Below is a small trained network, with its code and all its weights. Each question gives an input and a target symbol and asks what happens when units are switched off, that is, made to give their printed mean instead of their output.

import numpy as np


def w(rows, s, z=0):
    codes = np.array(rows[::2]) - 128.0
    scale = np.full(codes.shape[1], s)
    scale[-1] = z or s
    return codes * scale


def norm(h):
    return h / np.sqrt((h * h).mean(-1, keepdims=True) + 1e-5)


def f(y):
    return np.maximum(y, 0)


def softmax(a):
    e = np.exp(a - a.max(-1, keepdims=True))
    return e / e.sum(-1, keepdims=True)


def log_softmax(a):
    a = a - a.max(-1, keepdims=True)
    return a - np.log(np.exp(a).sum(-1, keepdims=True))


def net(x, mask):
    ids = ['ΠΩβζλμστ'.index(c) for c in x.split()]
    T = len(ids)
    res = E[ids] + P[:T]
    r = norm(res)
    for j in range(3):
        rows = slice(4 * j, 4 * j + 4)
        q, k, v = (r @ M[0][rows].T for M in (Q, K, V))
        z = softmax(np.where(np.tri(T) > 0, q @ k.T / 4**0.5, -1e9)) @ v
        o = O[0][rows]
        res = res + np.where(mask[j], z, o[:, -1]) @ o[:, :-1]
    y = f(norm(res) @ A[0][:, :-1].T + A[0][:, -1])
    res = res + np.where(mask[3:11], y, B[0][:, -1]) @ B[0][:, :-1]
    return log_softmax(norm(res)[-1] @ U[:, :-1].T + U[:, -1])


Q, K, V, O, A, B = {}, {}, {}, {}, {}, {}
E = w([
[27,103,123,113],'Π',
[17,104,133,115],'Ω',
[2,102,118,135],'β',
[54,109,166,54],'ζ',
[185,185,120,234],'λ',
[231,119,167,181],'μ',
[161,172,68,19],'σ',
[95,206,35,161],'τ',
],0.009)
P = w([
[199,40,87,131],'0',
[149,65,117,135],'1',
[130,86,131,132],'2',
[110,111,145,148],'3',
[102,129,164,149],'4',
[91,148,179,143],'5',
[90,171,195,143],'6',
[79,198,223,134],'7',
[76,221,230,134],'8',
[78,251,255,132],'9',
],0.0057)
Q[0] = w([
[68,140,139,74],'h0',
[226,11,131,228],'h0',
[168,6,72,77],'h0',
[32,160,176,105],'h0',
[157,174,141,90],'h1',
[192,126,139,111],'h1',
[162,171,133,142],'h1',
[161,85,134,89],'h1',
[162,57,32,90],'h2',
[45,194,159,180],'h2',
[98,85,203,131],'h2',
[131,69,153,98],'h2',
],0.014)
K[0] = w([
[108,201,116,80],'h0',
[177,21,129,128],'h0',
[162,55,20,110],'h0',
[94,187,132,72],'h0',
[113,116,77,168],'h1',
[162,72,86,154],'h1',
[131,82,123,183],'h1',
[166,96,69,112],'h1',
[155,45,50,85],'h2',
[90,214,254,118],'h2',
[171,166,216,143],'h2',
[162,97,147,139],'h2',
],0.013)
V[0] = w([
[177,96,102,64],'h0',
[166,163,5,72],'h0',
[109,77,255,4],'h0',
[124,170,52,3],'h0',
[113,143,142,56],'h1',
[110,141,134,154],'h1',
[158,128,99,34],'h1',
[119,140,159,166],'h1',
[139,104,174,95],'h2',
[151,97,143,47],'h2',
[77,46,102,167],'h2',
[60,124,102,56],'h2',
],0.0075)
O[0] = w([
[126,171,144,197,61],'h0',
[86,186,232,136,110],'h0',
[114,75,75,211,241],'h0',
[69,167,184,193,255],'h0',
[136,114,160,100,189],'h1',
[156,120,142,122,148],'h1',
[94,136,141,132,100],'h1',
[173,104,155,117,121],'h1',
[120,104,142,92,150],'h2',
[124,72,208,97,101],'h2',
[156,183,136,72,228],'h2',
[255,163,172,123,238],'h2',
],0.006,0.002)
A[0] = w([
[123,188,50,188,92],'n0',
[76,71,84,199,86],'n1',
[89,211,98,44,124],'n2',
[127,141,29,98,232],'n3',
[164,61,61,232,252],'n4',
[183,179,126,74,124],'n5',
[29,142,137,54,83],'n6',
[175,253,105,175,97],'n7',
],0.0069,0.0029)
B[0] = w([
[191,80,124,148,163],'n0',
[133,94,146,119,198],'n1',
[124,141,122,69,199],'n2',
[99,167,132,190,214],'n3',
[170,168,155,83,253],'n4',
[117,118,123,180,179],'n5',
[190,137,97,128,208],'n6',
[50,2,181,225,205],'n7',
],0.0086,0.0047)
U = w([
[164,113,111,253,44],'Π',
[151,31,179,74,23],'Ω',
[220,160,106,123,250],'β',
[62,96,68,143,146],'ζ',
[55,75,89,112,92],'λ',
[54,181,199,194,149],'μ',
[125,211,45,104,224],'σ',
[91,204,165,28,98],'τ',
],0.014,0.0023)

Each question gives the input, a string of symbols that net reads in full, and the target symbol t.
The units are the heads (4 rows each of Q, K, V and O) and the neurons (one row each of A and B). Each row of codes is followed by its name. A weight is (code - 128) times the scale printed after its matrix; where a second scale follows, it is the last column's (O, A, B and U).
mask holds one flag per unit, heads first, then neurons. A switched-off unit (its flag False) gives its mean, the last column of its rows in O or B, instead of its output. The means were averaged over made-up inputs and are rounded, as every weight is.
A unit's drop is (log p(t) with every unit on - log p(t) with that unit switched off) / (log p(t) with every unit on - log p(t) with every unit switched off).
The circuit of an input: a set's keep is (log p(t) with only the set's units on - log p(t) with every unit switched off) / (log p(t) with every unit on - log p(t) with every unit switched off). Starting from all 11 units, units are removed one at a time, each time the one whose removal leaves the highest keep (on an exact tie, the one counted first), for as long as the keep stays at least 0.8.
units of the circuit, in order: the units of the circuit, biggest drop first
top k neurons: the k neurons with the biggest drops, biggest first
which heads matter: for each layer, one digit per head in row order, 1 if its drop is at least 0.15 and else 0, layers parted by /
drop when u is switched off: that unit's drop, to one decimal
input ζ Ω σ λ β μ Ω Π, target λ: which heads matter : 100
input σ σ Ω, target μ: which heads matter : 100
input ζ ζ β λ ζ μ Π, target λ: which heads matter : 000
input μ Ω ζ β σ μ ζ Π β ζ, target Ω: units of the circuit, in order : (h0; h2; n7)
input τ τ Ω μ λ Π λ ζ, target ζ: units of the circuit, in order : (h0)
input λ β β Ω, target σ: which heads matter : 001
input β τ Π σ, target τ: top 2 neurons : (n2; n3)
input ζ Π β τ ζ Ω Ω, target Ω: units of the circuit, in order : (h0; h2)
input λ ζ ζ Π, target Ω: top 2 neurons : (n4; n7)
input ζ Π ζ τ ζ Π, target τ: which heads matter : 000
input σ Π Π Ω, target β: units of the circuit, in order : (h2; n6)
input ζ μ ζ β μ ζ, target λ: which heads matter : 101
input Ω Π β β ζ β ζ ζ ζ ζ, target Ω: which heads matter : 100
input Ω ζ Π Π ζ μ μ Ω λ λ, target Π: units of the circuit, in order : (h0; n7)
input ζ ζ Π, target Ω: units of the circuit, in order : (h2)
input τ λ Ω τ, target μ: units of the circuit, in order : (n7; h0)
input λ Ω Ω ζ β, target Ω: units of the circuit, in order : (h2; h0; n4)
input Π Π τ ζ τ, target μ: units of the circuit, in order : (h0; n7)
input Π Ω τ Ω Π β Ω Ω Ω, target β: which heads matter : 111
input β Π Ω β β Ω μ β β, target λ: units of the circuit, in order : (h0)
input Π β β ζ Π Ω, target Ω: units of the circuit, in order : (h0; h2; n4)
input ζ ζ λ ζ ζ β Ω β, target σ: which heads matter : 101
input σ λ Ω τ μ, target β: top 2 neurons : (n4; n7)
input σ λ Π, target μ: which heads matter : 100
input μ ζ Ω Ω ζ μ β β λ β, target ζ: which heads matter : 101
input μ β ζ, target λ: which heads matter : 001
input σ σ λ Ω Π ζ μ ζ λ Ω, target ζ: units of the circuit, in order : (h0)
input σ ζ Π β Π, target σ: top 3 neurons : (n7; n3; n0)
input σ Ω τ σ, target τ: drop when h0 is switched off : 0.7
input ζ Π σ ζ, target μ: drop when h0 is switched off : 2.4
